Here is a tiny trained network, its code and every weight. The questions are about switching its units off for an input and a class, where a switched-off unit gives its printed mean instead of its output.

import numpy as np


def w(rows, s, z=0):
    codes = np.array(rows[::2]) - 128.0
    scale = np.full(codes.shape[1], s)
    scale[-1] = z or s
    return codes * scale


def norm(h):
    return h / np.sqrt((h * h).mean(-1, keepdims=True) + 1e-5)


def f(y):
    return np.maximum(y, 0)


def log_softmax(a):
    a = a - a.max(-1, keepdims=True)
    return a - np.log(np.exp(a).sum(-1, keepdims=True))


def net(x, mask):
    res = np.array(x, float).reshape(1, 8) / 4 @ E
    u = 0
    for l in range(3):
        y = f(norm(res) @ A[l][:, :-1].T + A[l][:, -1])
        res = res + np.where(mask[u : u + 7], y, B[l][:, -1]) @ B[l][:, :-1]
        u += 7
    return log_softmax(norm(res)[-1] @ U[:, :-1].T + U[:, -1])


A, B = {}, {}
E = w([
[211,107,83,89,129,109,94],'x0',
[118,131,131,123,109,124,120],'x1',
[82,46,121,133,115,194,87],'x2',
[128,128,127,130,129,128,128],'x3',
[163,89,136,98,82,189,254],'x4',
[123,129,130,125,116,125,123],'x5',
[129,127,127,130,130,127,130],'x6',
[124,129,130,125,119,125,124],'x7',
],0.0051)
A[0] = w([
[59,168,173,253,128,154,175,48],'0.n1',
[47,44,90,156,135,174,127,27],'0.n2',
[202,108,128,63,170,148,97,153],'0.n3',
[150,120,132,43,92,183,174,111],'0.n4',
[130,150,65,106,138,110,124,5],'0.n5',
[122,165,132,88,125,82,175,92],'0.n6',
[48,43,173,209,139,119,158,148],'0.n7',
],0.0057,0.002)
B[0] = w([
[105,162,86,65,103,147,114,245],'0.n1',
[254,103,226,90,135,100,124,228],'0.n2',
[128,161,115,159,75,136,96,227],'0.n3',
[103,98,103,205,139,110,127,255],'0.n4',
[139,77,160,105,121,177,141,142],'0.n5',
[130,158,176,156,159,134,136,193],'0.n6',
[125,174,103,47,130,179,82,246],'0.n7',
],0.0071,0.0033)
A[1] = w([
[160,225,183,180,162,52,177,104],'1.n1',
[83,203,192,112,142,122,168,119],'1.n2',
[185,96,116,98,76,180,218,150],'1.n3',
[113,119,102,55,84,151,198,112],'1.n4',
[124,155,59,98,38,183,90,249],'1.n5',
[99,155,106,82,207,79,28,235],'1.n6',
[255,172,27,165,41,119,96,148],'1.n7',
],0.0056,0.0013)
B[1] = w([
[152,115,217,51,107,101,167,218],'1.n1',
[214,132,82,84,107,143,219,191],'1.n2',
[50,152,137,200,158,75,79,221],'1.n3',
[96,155,100,180,97,92,72,180],'1.n4',
[189,99,81,113,253,65,180,222],'1.n5',
[69,100,141,206,104,123,195,254],'1.n6',
[83,70,86,64,160,134,110,243],'1.n7',
],0.0063,0.0053)
A[2] = w([
[101,106,138,230,75,123,159,157],'2.n1',
[137,36,175,135,110,162,53,255],'2.n2',
[54,254,135,98,86,200,139,176],'2.n3',
[159,159,96,229,85,117,127,132],'2.n4',
[113,120,144,94,79,111,186,76],'2.n5',
[96,157,132,116,171,46,142,217],'2.n6',
[67,131,167,199,107,115,105,186],'2.n7',
],0.0077,0.00093)
B[2] = w([
[43,149,145,197,168,156,47,194],'2.n1',
[208,253,198,58,53,128,198,232],'2.n2',
[193,3,18,104,155,53,60,203],'2.n3',
[54,145,178,155,114,126,119,155],'2.n4',
[167,162,167,107,134,163,26,187],'2.n5',
[139,138,134,150,90,230,147,253],'2.n6',
[102,99,136,160,151,123,174,196],'2.n7',
],0.0067,0.0055)
U = w([
[186,194,241,55,81,149,161,242],'0',
[139,64,23,83,169,119,109,115],'1',
[17,137,166,245,143,156,118,2],'2',
],0.012,0.00056)

Each question gives the input, the list of numbers given to net, and the class t.
The units are the neurons (one row each of A and B). Each row of codes is followed by its name. A weight is (code - 128) times the scale printed after its matrix; where a second scale follows, it is the last column's (A, B and U).
mask holds one flag per neuron, layer by layer. A switched-off neuron (its flag False) gives its mean, the last column of its row in B, instead of its output. The means were averaged over made-up inputs and are rounded, as every weight is.
A unit's drop is (log p(t) with every unit on - log p(t) with that unit switched off) / (log p(t) with every unit on - log p(t) with every unit switched off).
The circuit of an input: a set's keep is (log p(t) with only the set's units on - log p(t) with every unit switched off) / (log p(t) with every unit on - log p(t) with every unit switched off). Starting from the 12 units with the biggest drops (on a tie, the unit counted first), units are removed one at a time, each time the one whose removal leaves the highest keep (on an exact tie, the one counted first), for as long as the keep stays at least 0.8.
circuit, biggest first: the units of the circuit, biggest drop first
most important unit: the unit with the biggest drop
k most important neurons: the k neurons with the biggest drops, biggest first
top k neurons in layer l: the k neurons of layer l with the biggest drops, biggest first
drop when u is switched off: that unit's drop, to one decimal
input [-6,5,8,-1,-5,-4,2,-8], class 0: circuit, biggest first	0.n2, 2.n2
input [-6,2,-3,-5,8,1,-4,6], class 2: circuit, biggest first	1.n3, 2.n1
input [5,-3,-1,5,-8,2,-2,-4], class 2: circuit, biggest first	1.n6
input [-8,-4,6,-4,5,-4,1,-4], class 1: circuit, biggest first	0.n7, 2.n3
input [-7,4,5,8,6,8,-8,4], class 1: 2 most important neurons	0.n7, 1.n6
input [-7,8,-5,1,3,4,2,-1], class 1: 2 most important neurons	2.n3, 0.n1
input [-3,-5,4,-5,5,-4,2,-3], class 2: 2 most important neurons	1.n3, 0.n4
input [-5,-1,-1,6,6,3,3,8], class 2: top 2 neurons in layer 1	1.n3, 1.n4
input [-7,-4,-2,-6,8,3,-2,1], class 2: 3 most important neurons	1.n3, 1.n4, 0.n4
input [2,-8,2,-4,1,-7,2,-7], class 0: 2 most important neurons	0.n1, 2.n2
input [1,2,-4,-7,5,-1,-5,7], class 2: top 2 neurons in layer 1	1.n3, 1.n5
input [8,-8,-5,-1,2,-2,-2,-5], class 1: 3 most important neurons	1.n7, 2.n2, 0.n2
input [-8,4,-7,-4,0,-8,2,-7], class 1: 2 most important neurons	2.n3, 0.n1
input [2,0,-1,4,-1,3,-2,-6], class 1: most important unit	0.n2
input [-8,-1,5,-6,-2,7,1,-1], class 1: 2 most important neurons	0.n7, 0.n1
input [4,7,7,-6,-3,-6,-1,3], class 0: drop when 2.n2 is switched off	0.3
input [-4,1,7,-8,4,-6,-1,-8], class 0: drop when 0.n2 is switched off	3.6
input [-3,7,5,7,-4,8,2,5], class 0: drop when 1.n2 is switched off	0.0
input [0,7,3,0,-3,-7,-6,-6], class 0: top 2 neurons in layer 0	0.n2, 0.n4
input [8,-7,-3,5,4,-8,0,1], class 1: most important unit	1.n7
